Below are the code and all the weights of a small trained network. Each question names an input and a class and asks about switching units off, where a switched-off unit gives its printed mean instead of its output.

import numpy as np


def w(rows, s, z=0):
    codes = np.array(rows[::2]) - 128.0
    scale = np.full(codes.shape[1], s)
    scale[-1] = z or s
    return codes * scale


def norm(h):
    return h / np.sqrt((h * h).mean(-1, keepdims=True) + 1e-5)


def f(y):
    return y / 2 * (1 + np.tanh(0.7978845608 * (y + 0.044715 * y**3)))


def log_softmax(a):
    a = a - a.max(-1, keepdims=True)
    return a - np.log(np.exp(a).sum(-1, keepdims=True))


def net(x, mask):
    res = np.array(x, float).reshape(1, 2) / 4 @ E
    u = 0
    for l in range(2):
        y = f(norm(res) @ A[l][:, :-1].T + A[l][:, -1])
        res = res + np.where(mask[u : u + 9], y, B[l][:, -1]) @ B[l][:, :-1]
        u += 9
    return log_softmax(norm(res)[-1] @ U[:, :-1].T + U[:, -1])


A, B = {}, {}
E = w([
[137,185,20,111,205],'x0',
[227,136,104,158,2],'x1',
],0.0084)
A[0] = w([
[110,162,127,147,129,5],'L0N1',
[108,118,117,127,109,148],'L0N2',
[106,182,97,108,136,139],'L0N3',
[186,89,138,132,7,249],'L0N4',
[124,52,185,126,79,165],'L0N5',
[117,131,109,124,159,30],'L0N6',
[174,138,87,197,134,151],'L0N7',
[120,133,154,166,89,99],'L0N8',
[71,113,150,118,191,27],'L0N9',
],0.014,0.002)
B[0] = w([
[152,111,168,144,134,123],'L0N1',
[136,140,154,106,139,130],'L0N2',
[121,71,182,76,52,154],'L0N3',
[112,172,172,216,57,246],'L0N4',
[169,42,239,20,75,193],'L0N5',
[92,109,155,130,141,139],'L0N6',
[159,161,127,42,173,167],'L0N7',
[115,73,130,127,110,152],'L0N8',
[79,164,119,254,224,180],'L0N9',
],0.0086,0.014)
A[1] = w([
[140,112,133,133,78,109],'L1N1',
[131,65,185,174,128,211],'L1N2',
[122,136,61,79,101,112],'L1N3',
[127,129,109,157,115,90],'L1N4',
[128,129,87,32,132,59],'L1N5',
[161,208,77,171,97,1],'L1N6',
[160,149,106,127,92,76],'L1N7',
[52,253,90,247,124,101],'L1N8',
[179,133,58,133,185,78],'L1N9',
],0.014,0.004)
B[1] = w([
[116,144,102,182,67,175],'L1N1',
[158,121,35,193,194,239],'L1N2',
[142,85,109,165,146,148],'L1N3',
[107,78,176,81,162,125],'L1N4',
[146,95,84,104,110,156],'L1N5',
[102,232,190,94,154,172],'L1N6',
[132,122,201,186,174,157],'L1N7',
[64,184,107,5,128,255],'L1N8',
[157,57,121,146,95,152],'L1N9',
],0.012,0.0086)
U = w([
[166,73,188,237,43,208],'0',
[216,166,111,103,139,3],'1',
[122,20,144,221,241,109],'2',
[48,159,83,81,242,189],'3',
[119,253,179,93,91,139],'4',
[164,11,42,58,133,79],'5',
],0.019,0.0041)

Each question gives the input, the list of numbers given to net, and the class t.
The units are the neurons (one row each of A and B). Each row of codes is followed by its name. A weight is (code - 128) times the scale printed after its matrix; where a second scale follows, it is the last column's (A, B and U).
mask holds one flag per neuron, layer by layer. A switched-off neuron (its flag False) gives its mean, the last column of its row in B, instead of its output. The means were averaged over made-up inputs and are rounded, as every weight is.
A unit's drop is (log p(t) with every unit on - log p(t) with that unit switched off) / (log p(t) with every unit on - log p(t) with every unit switched off).
unit that matters most: the unit with the biggest drop
top k neurons: the k neurons with the biggest drops, biggest first
k most important neurons of layer l: the k neurons of layer l with the biggest drops, biggest first
drop when u is switched off: that unit's drop, to one decimal
input [8,2], class 5: unit that matters most => L0N4
input [8,-2], class 5: 2 most important neurons of layer 0 => [L0N4; L0N3]
input [3,2], class 5: top 2 neurons => [L0N4; L0N7]
input [-2,-1], class 2: top 3 neurons => [L1N2; L1N8; L0N4]
input [4,3], class 1: top 4 neurons => [L0N4; L0N7; L0N9; L0N5]
input [-4,-2], class 2: top 2 neurons => [L1N2; L0N4]
input [7,5], class 1: top 4 neurons => [L0N4; L0N7; L0N5; L1N6]
input [0,7], class 4: 2 most important neurons of layer 1 => [L1N6; L1N8]
input [1,8], class 4: top 2 neurons => [L0N5; L0N4]
input [-2,-2], class 2: top 2 neurons => [L0N5; L1N8]
input [7,-2], class 5: top 4 neurons => [L0N4; L0N3; L1N9; L1N6]
input [-3,-1], class 0: top 2 neurons => [L0N5; L1N8]
input [-8,-8], class 2: drop when L1N8 is switched off => 0.3
input [8,4], class 5: drop when L0N4 is switched off => 2.1
input [-6,-7], class 2: drop when L0N4 is switched off => 0.1
